Below is a small trained network, with its code and all its weights. Each question gives an input and a target symbol and asks what happens when units are switched off, that is, made to give their printed mean instead of their output.

import numpy as np


def w(rows, s, z=0):
    codes = np.array(rows[::2]) - 128.0
    scale = np.full(codes.shape[1], s)
    scale[-1] = z or s
    return codes * scale


def softmax(a):
    e = np.exp(a - a.max(-1, keepdims=True))
    return e / e.sum(-1, keepdims=True)


def log_softmax(a):
    a = a - a.max(-1, keepdims=True)
    return a - np.log(np.exp(a).sum(-1, keepdims=True))


def net(x, mask):
    ids = ['αβδεζλμξσφψ'.index(c) for c in x.split()]
    T = len(ids)
    res = E[ids] + P[:T]
    u = 0
    for l in range(3):
        r = res
        for j in range(3):
            rows = slice(2 * j, 2 * j + 2)
            q, k, v = (r @ M[l][rows].T for M in (Q, K, V))
            z = softmax(np.where(np.tri(T) > 0, q @ k.T / 2**0.5, -1e9)) @ v
            o = O[l][rows]
            res = res + np.where(mask[u + j], z, o[:, -1]) @ o[:, :-1]
        u += 3
    return log_softmax(res[-1] @ U[:, :-1].T + U[:, -1])


Q, K, V, O = {}, {}, {}, {}
E = w([
[96,212,152,224,179,206],'α',
[128,205,190,164,153,130],'β',
[80,163,151,123,101,98],'δ',
[96,178,117,87,186,83],'ε',
[93,218,215,22,57,177],'ζ',
[47,129,249,131,93,97],'λ',
[6,46,91,190,172,63],'μ',
[101,90,75,179,216,2],'ξ',
[146,180,208,70,148,21],'σ',
[125,63,141,79,206,124],'φ',
[220,127,64,52,134,90],'ψ',
],0.016)
P = w([
[138,221,121,155,89,165],'0',
[119,215,120,134,139,152],'1',
[95,196,125,92,175,134],'2',
[111,181,125,90,205,120],'3',
[126,171,140,81,225,113],'4',
[146,163,145,69,243,108],'5',
[166,143,144,41,248,92],'6',
[178,139,155,41,253,101],'7',
[197,145,177,57,246,120],'8',
],0.0062)
Q[0] = w([
[38,105,169,87,121,92],'0.h1',
[33,254,238,136,65,120],'0.h1',
[109,1,114,150,112,146],'0.h2',
[143,173,68,173,75,124],'0.h2',
[169,240,194,49,54,242],'0.h3',
[186,33,99,169,90,174],'0.h3',
],0.0076)
K[0] = w([
[123,131,161,109,104,182],'0.h1',
[187,31,205,2,79,45],'0.h1',
[163,58,80,157,191,77],'0.h2',
[102,112,62,134,66,53],'0.h2',
[168,191,117,218,118,202],'0.h3',
[76,143,114,156,72,63],'0.h3',
],0.0086)
V[0] = w([
[5,104,106,152,28,197],'0.h1',
[191,196,127,223,71,234],'0.h1',
[99,227,198,3,177,147],'0.h2',
[73,129,60,141,80,203],'0.h2',
[146,211,96,125,20,101],'0.h3',
[128,198,193,240,100,55],'0.h3',
],0.0062)
O[0] = w([
[142,100,159,175,74,166,78],'0.h1',
[164,157,122,170,141,171,104],'0.h1',
[108,2,107,64,162,129,249],'0.h2',
[123,87,122,49,130,104,119],'0.h2',
[54,168,139,66,73,103,115],'0.h3',
[117,103,113,166,112,75,189],'0.h3',
],0.0066,0.011)
Q[1] = w([
[106,125,170,111,99,105],'1.h1',
[165,107,117,254,45,247],'1.h1',
[150,197,158,148,71,33],'1.h2',
[131,173,90,122,23,149],'1.h2',
[65,204,16,195,85,104],'1.h3',
[182,222,73,185,92,142],'1.h3',
],0.009)
K[1] = w([
[117,115,126,144,134,103],'1.h1',
[17,201,111,157,114,177],'1.h1',
[109,119,112,187,154,121],'1.h2',
[81,177,109,153,129,124],'1.h2',
[149,134,164,126,120,2],'1.h3',
[179,132,80,124,61,74],'1.h3',
],0.0095)
V[1] = w([
[103,147,237,149,156,153],'1.h1',
[224,137,254,90,182,107],'1.h1',
[32,95,178,50,189,133],'1.h2',
[228,154,175,126,142,60],'1.h2',
[75,131,172,53,42,205],'1.h3',
[158,145,144,134,196,222],'1.h3',
],0.0068)
O[1] = w([
[52,146,214,184,111,186,131],'1.h1',
[2,56,114,154,76,61,206],'1.h1',
[156,94,209,120,176,83,245],'1.h2',
[46,108,19,104,146,199,136],'1.h2',
[81,192,111,133,126,162,101],'1.h3',
[210,181,211,128,129,165,173],'1.h3',
],0.0063,0.011)
Q[2] = w([
[214,61,148,200,152,32],'2.h1',
[172,254,116,104,129,76],'2.h1',
[60,73,233,165,175,111],'2.h2',
[64,123,131,129,171,59],'2.h2',
[204,119,118,143,50,113],'2.h3',
[222,153,83,76,23,237],'2.h3',
],0.0071)
K[2] = w([
[165,116,83,118,173,177],'2.h1',
[146,122,49,230,103,114],'2.h1',
[145,1,162,182,160,60],'2.h2',
[219,35,207,40,125,136],'2.h2',
[179,189,171,44,145,225],'2.h3',
[66,184,100,96,84,196],'2.h3',
],0.0072)
V[2] = w([
[141,125,199,52,26,174],'2.h1',
[128,89,102,146,36,133],'2.h1',
[61,56,254,156,32,94],'2.h2',
[76,182,159,168,157,36],'2.h2',
[206,102,158,99,130,89],'2.h3',
[65,148,160,36,42,166],'2.h3',
],0.0066)
O[2] = w([
[115,61,85,138,214,79,108],'2.h1',
[142,16,112,87,89,113,45],'2.h1',
[81,114,163,123,71,164,254],'2.h2',
[169,190,76,126,9,169,240],'2.h2',
[82,144,140,158,99,41,181],'2.h3',
[67,248,224,2,218,122,38],'2.h3',
],0.008,0.009)
U = w([
[106,223,97,217,146,175,155],'α',
[220,189,183,180,114,119,74],'β',
[44,127,17,116,45,57,109],'δ',
[192,115,30,64,163,94,251],'ε',
[191,14,210,136,185,82,199],'ζ',
[145,88,224,146,48,177,1],'λ',
[135,108,86,144,105,158,95],'μ',
[219,57,104,152,25,145,150],'ξ',
[244,239,159,149,88,20,87],'σ',
[196,43,190,93,211,196,102],'φ',
[253,109,68,121,43,108,119],'ψ',
],0.0058,0.0056)

Each question gives the input, a string of symbols that net reads in full, and the target symbol t.
The units are the heads (2 rows each of Q, K, V and O). Each row of codes is followed by its name. A weight is (code - 128) times the scale printed after its matrix; where a second scale follows, it is the last column's (O and U).
mask holds one flag per head, layer by layer. A switched-off head (its flag False) gives its mean, the last column of its rows in O, instead of its output. The means were averaged over made-up inputs and are rounded, as every weight is.
A unit's drop is (log p(t) with every unit on - log p(t) with that unit switched off) / (log p(t) with every unit on - log p(t) with every unit switched off).
The circuit of an input: a set's keep is (log p(t) with only the set's units on - log p(t) with every unit switched off) / (log p(t) with every unit on - log p(t) with every unit switched off). Starting from all 9 units, units are removed one at a time, each time the one whose removal leaves the highest keep (on an exact tie, the one counted first), for as long as the keep stays at least 0.8.
circuit, biggest first: the units of the circuit, biggest drop first
most important unit: the unit with the biggest drop
heads that matter: for each layer, one digit per head in row order, 1 if its drop is at least 0.15 and else 0, layers parted by /
drop of u: that unit's drop, to one decimal
input ζ φ μ λ σ β, target δ: heads that matter	100 / 101 / 010
input β λ α α β μ, target ξ: circuit, biggest first	[2.h3, 0.h3, 0.h1]
input α α ε φ ψ α ζ ξ β, target ξ: circuit, biggest first	[2.h3]
input ε ζ ε α δ ζ, target ζ: circuit, biggest first	[0.h2, 2.h1, 1.h2]
input β ε ξ σ β, target δ: circuit, biggest first	[0.h1, 1.h1]
input α δ α ε β φ σ λ δ, target δ: circuit, biggest first	[1.h1, 0.h1]
input α α α α λ α α, target λ: circuit, biggest first	[2.h2, 0.h1]
input μ σ λ, target δ: circuit, biggest first	[1.h3, 0.h1]
input α ε δ σ ξ ζ, target ζ: circuit, biggest first	[0.h2, 1.h2]
input λ σ ζ, target δ: heads that matter	001 / 101 / 110
input ξ α α λ α ψ σ β μ, target ξ: circuit, biggest first	[2.h3, 1.h3]
input φ α ξ, target ξ: circuit, biggest first	[2.h3, 0.h1]
input α σ α λ β, target λ: circuit, biggest first	[2.h2, 1.h1]
input δ ψ μ, target ε: circuit, biggest first	[2.h2, 1.h1]
input λ λ δ, target λ: most important unit	2.h2
input σ ψ ε φ ε β σ, target δ: heads that matter	100 / 110 / 010
input λ λ ζ α ξ σ φ, target ξ: heads that matter	110 / 010 / 001
input ζ φ λ, target ζ: heads that matter	001 / 000 / 100
input ζ α λ α, target λ: heads that matter	010 / 011 / 010
input α β ψ φ, target φ: most important unit	0.h1
input α ξ σ, target ξ: heads that matter	000 / 001 / 101
input δ α ζ ψ μ, target ζ: drop of 0.h2	0.2
input ξ ξ β σ, target δ: drop of 0.h2	0.4
